Below are the code and all the weights of a small trained network. Each question names an input and a target symbol and asks about switching units off, where a switched-off unit gives its printed mean instead of its output.

import numpy as np


def w(rows, s, z=0):
    codes = np.array(rows[::2]) - 128.0
    scale = np.full(codes.shape[1], s)
    scale[-1] = z or s
    return codes * scale


def f(y):
    return y / 2 * (1 + np.tanh(0.7978845608 * (y + 0.044715 * y**3)))


def softmax(a):
    e = np.exp(a - a.max(-1, keepdims=True))
    return e / e.sum(-1, keepdims=True)


def log_softmax(a):
    a = a - a.max(-1, keepdims=True)
    return a - np.log(np.exp(a).sum(-1, keepdims=True))


def net(x, mask):
    ids = ['αδηλμξσψ'.index(c) for c in x.split()]
    T = len(ids)
    res = E[ids] + P[:T]
    r = res
    for j in range(2):
        rows = slice(2 * j, 2 * j + 2)
        q, k, v = (r @ M[0][rows].T for M in (Q, K, V))
        z = softmax(np.where(np.tri(T) > 0, q @ k.T / 2**0.5, -1e9)) @ v
        o = O[0][rows]
        res = res + np.where(mask[j], z, o[:, -1]) @ o[:, :-1]
    y = f(res @ A[0][:, :-1].T + A[0][:, -1])
    res = res + np.where(mask[2:10], y, B[0][:, -1]) @ B[0][:, :-1]
    return log_softmax(res[-1] @ U[:, :-1].T + U[:, -1])


Q, K, V, O, A, B = {}, {}, {}, {}, {}, {}
E = w([
[105,76,82],'α',
[151,172,4],'δ',
[106,101,148],'η',
[127,101,154],'λ',
[123,81,193],'μ',
[117,83,137],'ξ',
[94,131,149],'σ',
[63,128,128],'ψ',
],0.021)
P = w([
[2,109,93],'0',
[46,70,68],'1',
[93,75,96],'2',
[107,75,107],'3',
[125,84,135],'4',
[133,108,155],'5',
[133,132,183],'6',
[141,139,199],'7',
[165,28,90],'8',
[175,146,194],'9',
[185,99,143],'10',
[173,186,227],'11',
],0.0095)
Q[0] = w([
[121,138,7],'head 1',
[44,64,239],'head 1',
[82,254,128],'head 2',
[40,30,186],'head 2',
],0.009)
K[0] = w([
[2,20,110],'head 1',
[161,221,4],'head 1',
[182,154,230],'head 2',
[174,163,174],'head 2',
],0.0087)
V[0] = w([
[31,1,76],'head 1',
[133,152,27],'head 1',
[96,78,71],'head 2',
[243,202,75],'head 2',
],0.01)
O[0] = w([
[144,170,199,252],'head 1',
[181,41,1,187],'head 1',
[75,187,227,190],'head 2',
[229,114,134,33],'head 2',
],0.0067,0.013)
A[0] = w([
[68,107,162,87],'neuron 1',
[249,142,109,114],'neuron 2',
[41,163,118,73],'neuron 3',
[121,117,151,31],'neuron 4',
[68,121,147,72],'neuron 5',
[156,115,163,3],'neuron 6',
[107,206,84,53],'neuron 7',
[72,67,124,255],'neuron 8',
],0.015,0.004)
B[0] = w([
[169,185,96,230],'neuron 1',
[62,183,160,140],'neuron 2',
[113,164,81,231],'neuron 3',
[167,114,61,136],'neuron 4',
[251,184,79,211],'neuron 5',
[203,94,2,123],'neuron 6',
[39,23,173,144],'neuron 7',
[192,190,169,249],'neuron 8',
],0.0063,0.013)
U = w([
[135,73,126,76],'α',
[131,85,120,32],'δ',
[132,103,75,54],'η',
[24,95,37,136],'λ',
[142,60,167,18],'μ',
[254,180,24,126],'ξ',
[119,143,195,255],'σ',
[150,78,98,54],'ψ',
],0.0086,0.0063)

Each question gives the input, a string of symbols that net reads in full, and the target symbol t.
The units are the heads (2 rows each of Q, K, V and O) and the neurons (one row each of A and B). Each row of codes is followed by its name. A weight is (code - 128) times the scale printed after its matrix; where a second scale follows, it is the last column's (O, A, B and U).
mask holds one flag per unit, heads first, then neurons. A switched-off unit (its flag False) gives its mean, the last column of its rows in O or B, instead of its output. The means were averaged over made-up inputs and are rounded, as every weight is.
A unit's drop is (log p(t) with every unit on - log p(t) with that unit switched off) / (log p(t) with every unit on - log p(t) with every unit switched off).
The circuit of an input: a set's keep is (log p(t) with only the set's units on - log p(t) with every unit switched off) / (log p(t) with every unit on - log p(t) with every unit switched off). Starting from all 10 units, units are removed one at a time, each time the one whose removal leaves the highest keep (on an exact tie, the one counted first), for as long as the keep stays at least 0.8.
circuit, biggest first: the units of the circuit, biggest drop first
heads that matter: for each layer, one digit per head in row order, 1 if its drop is at least 0.15 and else 0, layers parted by /
drop of u: that unit's drop, to one decimal
input σ σ η μ ξ α ψ, target ξ: circuit, biggest first => neuron 5; neuron 1; neuron 3
input ψ μ μ η σ, target ξ: circuit, biggest first => neuron 5; neuron 1; head 2; neuron 7
input μ ψ δ α, target σ: heads that matter => 11
input α μ μ η η ψ λ ξ μ δ δ, target σ: heads that matter => 10
input σ σ ψ η, target ξ: heads that matter => 01
input λ δ ψ, target ξ: heads that matter => 00
input ψ δ σ ψ λ λ μ ψ α, target σ: circuit, biggest first => head 1; neuron 5; head 2
input δ λ η η σ μ α ψ δ, target σ: heads that matter => 11
input μ ξ ξ η, target ξ: drop of neuron 5 => 1.0
input λ λ μ, target ξ: drop of neuron 6 => 0.1
input μ λ σ, target ξ: drop of head 2 => 0.2
input λ α μ, target ξ: drop of neuron 3 => 0.0
